Below are the code and all the weights of a small trained network. Each question names an input and a target symbol and asks about switching units off, where a switched-off unit gives its printed mean instead of its output.

import numpy as np


def w(rows, s, z=0):
    codes = np.array(rows[::2]) - 128.0
    scale = np.full(codes.shape[1], s)
    scale[-1] = z or s
    return codes * scale


def norm(h):
    return h / np.sqrt((h * h).mean(-1, keepdims=True) + 1e-5)


def f(y):
    return y / 2 * (1 + np.tanh(0.7978845608 * (y + 0.044715 * y**3)))


def softmax(a):
    e = np.exp(a - a.max(-1, keepdims=True))
    return e / e.sum(-1, keepdims=True)


def log_softmax(a):
    a = a - a.max(-1, keepdims=True)
    return a - np.log(np.exp(a).sum(-1, keepdims=True))


def net(x, mask):
    ids = ['ΛΞΣΦΨΩεζημπ'.index(c) for c in x.split()]
    T = len(ids)
    res = E[ids] + P[:T]
    r = norm(res)
    for j in range(2):
        rows = slice(4 * j, 4 * j + 4)
        q, k, v = (r @ M[0][rows].T for M in (Q, K, V))
        z = softmax(np.where(np.tri(T) > 0, q @ k.T / 4**0.5, -1e9)) @ v
        o = O[0][rows]
        res = res + np.where(mask[j], z, o[:, -1]) @ o[:, :-1]
    y = f(norm(res) @ A[0][:, :-1].T + A[0][:, -1])
    res = res + np.where(mask[2:18], y, B[0][:, -1]) @ B[0][:, :-1]
    return log_softmax(norm(res)[-1] @ U[:, :-1].T + U[:, -1])


Q, K, V, O, A, B = {}, {}, {}, {}, {}, {}
E = w([
[64,232,83,179,182,103,142,111],'Λ',
[122,31,117,124,189,85,144,85],'Ξ',
[139,203,88,217,196,98,30,121],'Σ',
[136,201,120,116,196,40,221,96],'Φ',
[163,112,84,166,84,137,168,149],'Ψ',
[128,253,144,207,155,79,132,198],'Ω',
[135,57,69,89,153,124,178,117],'ε',
[156,196,51,166,149,105,133,35],'ζ',
[120,46,139,149,111,96,214,120],'η',
[74,52,117,100,168,138,175,157],'μ',
[143,46,141,135,156,119,135,213],'π',
],0.0075)
P = w([
[130,132,1,169,209,119,177,146],'0',
[151,170,83,192,181,201,190,132],'1',
[113,105,49,133,77,96,138,140],'2',
[122,137,66,160,129,112,135,146],'3',
[125,163,148,181,89,199,167,96],'4',
[96,130,91,105,42,85,97,135],'5',
[95,168,108,168,106,97,111,130],'6',
[82,187,196,175,70,142,140,67],'7',
[83,166,112,59,40,73,68,125],'8',
[95,160,63,193,65,92,141,143],'9',
],0.0091)
Q[0] = w([
[187,169,162,189,221,224,183,96],'H1',
[221,88,218,131,166,178,121,109],'H1',
[103,162,170,121,108,137,117,38],'H1',
[85,121,76,217,150,51,156,161],'H1',
[172,128,153,219,230,206,155,109],'H2',
[188,145,178,113,186,176,142,89],'H2',
[83,137,28,198,136,25,181,163],'H2',
[254,76,84,73,119,131,38,147],'H2',
],0.0095)
K[0] = w([
[114,5,95,146,86,153,161,157],'H1',
[149,84,130,165,164,154,157,157],'H1',
[115,137,127,198,122,90,151,107],'H1',
[101,122,193,41,44,112,83,127],'H1',
[134,19,117,123,97,166,147,178],'H2',
[95,85,94,146,145,147,166,158],'H2',
[94,150,165,48,63,110,87,108],'H2',
[175,138,66,132,141,124,189,85],'H2',
],0.012)
V[0] = w([
[121,97,163,132,180,92,144,60],'H1',
[95,127,81,42,112,137,203,136],'H1',
[83,168,183,121,117,80,203,171],'H1',
[83,66,183,86,140,163,91,157],'H1',
[235,157,139,94,201,103,115,172],'H2',
[160,181,101,89,93,181,138,89],'H2',
[170,103,209,143,86,117,139,192],'H2',
[2,131,124,136,165,183,83,194],'H2',
],0.009)
O[0] = w([
[58,164,197,170,102,139,136,176,108],'H1',
[147,55,197,96,188,127,59,137,215],'H1',
[118,80,156,100,187,220,227,175,188],'H1',
[66,123,109,90,164,86,124,152,1],'H1',
[164,144,176,96,113,86,174,129,37],'H2',
[136,106,147,153,161,117,76,15,96],'H2',
[212,161,117,113,165,113,178,154,48],'H2',
[176,114,102,73,71,161,2,172,145],'H2',
],0.0092,0.0073)
A[0] = w([
[108,174,241,160,138,154,110,44,115],'N1',
[108,59,116,115,106,89,172,135,222],'N2',
[132,69,173,76,116,90,144,107,190],'N3',
[102,115,111,167,158,107,154,143,74],'N4',
[151,96,155,126,159,230,101,86,58],'N5',
[128,170,121,131,52,66,109,70,119],'N6',
[109,99,21,96,119,2,117,166,234],'N7',
[154,134,131,77,125,126,147,192,254],'N8',
[162,113,143,113,168,156,112,204,133],'N9',
[127,145,148,132,172,114,80,113,135],'N10',
[114,152,228,120,175,138,200,84,59],'N11',
[95,73,100,92,177,146,144,181,4],'N12',
[113,104,105,127,170,81,118,59,114],'N13',
[197,116,62,102,121,144,147,131,129],'N14',
[125,151,192,194,88,162,180,73,191],'N15',
[48,118,142,144,142,36,71,108,107],'N16',
],0.0094,0.0028)
B[0] = w([
[185,127,156,83,136,75,191,97,186],'N1',
[140,205,78,138,141,170,91,135,198],'N2',
[120,157,157,163,167,170,182,155,147],'N3',
[98,136,60,144,160,149,147,171,153],'N4',
[112,170,188,150,67,112,103,144,255],'N5',
[59,186,116,153,158,118,122,103,152],'N6',
[187,184,255,143,170,43,146,130,166],'N7',
[149,144,97,93,143,187,146,74,178],'N8',
[115,123,79,96,97,127,164,82,216],'N9',
[155,77,158,158,89,154,178,141,131],'N10',
[55,129,235,133,107,184,93,140,184],'N11',
[134,149,96,156,145,57,112,106,201],'N12',
[178,108,110,129,119,168,121,124,138],'N13',
[98,159,165,53,108,180,166,146,173],'N14',
[118,130,130,57,198,90,114,105,241],'N15',
[127,85,102,51,59,141,235,143,151],'N16',
],0.0088,0.0059)
U = w([
[78,115,119,159,72,203,40,121,79],'Λ',
[73,126,109,127,92,73,178,193,125],'Ξ',
[114,244,115,152,112,70,89,107,164],'Σ',
[83,151,225,138,225,181,131,131,103],'Φ',
[220,127,122,177,202,184,81,70,9],'Ψ',
[156,166,69,51,143,228,160,124,94],'Ω',
[174,42,141,148,123,114,160,132,184],'ε',
[102,92,85,111,158,92,137,3,90],'ζ',
[90,147,43,197,236,160,123,140,172],'η',
[131,92,110,51,207,81,45,161,221],'μ',
[207,222,137,106,193,102,94,159,253],'π',
],0.007,0.0016)

Each question gives the input, a string of symbols that net reads in full, and the target symbol t.
The units are the heads (4 rows each of Q, K, V and O) and the neurons (one row each of A and B). Each row of codes is followed by its name. A weight is (code - 128) times the scale printed after its matrix; where a second scale follows, it is the last column's (O, A, B and U).
mask holds one flag per unit, heads first, then neurons. A switched-off unit (its flag False) gives its mean, the last column of its rows in O or B, instead of its output. The means were averaged over made-up inputs and are rounded, as every weight is.
A unit's drop is (log p(t) with every unit on - log p(t) with that unit switched off) / (log p(t) with every unit on - log p(t) with every unit switched off).
The circuit of an input: a set's keep is (log p(t) with only the set's units on - log p(t) with every unit switched off) / (log p(t) with every unit on - log p(t) with every unit switched off). Starting from the 12 units with the biggest drops (on a tie, the unit counted first), units are removed one at a time, each time the one whose removal leaves the highest keep (on an exact tie, the one counted first), for as long as the keep stays at least 0.8.
circuit, biggest first: the units of the circuit, biggest drop first
unit that matters most: the unit with the biggest drop
k most important neurons: the k neurons with the biggest drops, biggest first
which heads matter: for each layer, one digit per head in row order, 1 if its drop is at least 0.15 and else 0, layers parted by /
drop of u: that unit's drop, to one decimal
input Λ η η, target Λ: circuit, biggest first => (H2, N2)
input η η η Ψ η η Ξ Ω π ζ, target π: which heads matter => 10
input ζ μ μ π, target μ: which heads matter => 11
input η Ω Φ μ Φ μ η, target μ: circuit, biggest first => (H1)
input η η μ Ω μ, target Λ: circuit, biggest first => (H2, N5)
input Ξ η Φ ε η μ η Ω ε, target Ω: which heads matter => 10
input ζ μ Λ π, target Λ: which heads matter => 00
input π η π η η, target Ω: which heads matter => 01
input ε μ μ η Λ μ μ μ π, target Λ: circuit, biggest first => (H2, H1)
input Φ Ω Ξ, target Ω: circuit, biggest first => (H1, N14)
input μ Φ η η Ψ, target Φ: circuit, biggest first => (H2, N15, H1)
input η Λ μ ε π Φ π Φ, target Ω: circuit, biggest first => (H2, N8)
input Λ Λ π Λ Λ π ζ Ω, target Ω: circuit, biggest first => (H2, N8, N9)
input Φ η η ε ε Ξ, target Φ: circuit, biggest first => (H2, N3)
input Ω μ π Ξ Λ η η η Λ, target Λ: circuit, biggest first => (N15, H2)
input Ψ η Ξ η Ω ζ π, target ζ: circuit, biggest first => (H2, N16)
input η Ψ Λ μ Φ, target Λ: circuit, biggest first => (H2, N15)
input Ψ η ζ μ μ Ψ η π, target Ω: circuit, biggest first => (H2, N9)
input Ω μ η η μ, target Λ: most important neuron => (N5)
input μ η Ψ η Λ η μ μ Ξ η, target Ξ: 2 most important neurons => (N16, N7)
input π η ε, target ε: 3 most important neurons => (N16, N7, N15)
input η η Ω η, target Ω: unit that matters most => N14
input η η ε Ξ π ζ η, target ζ: drop of N15 => 0.1
input Ξ Ω μ Λ π π μ, target π: drop of H1 => 0.6
input ε Ψ Ξ π π π ζ, target π: drop of H1 => 1.0
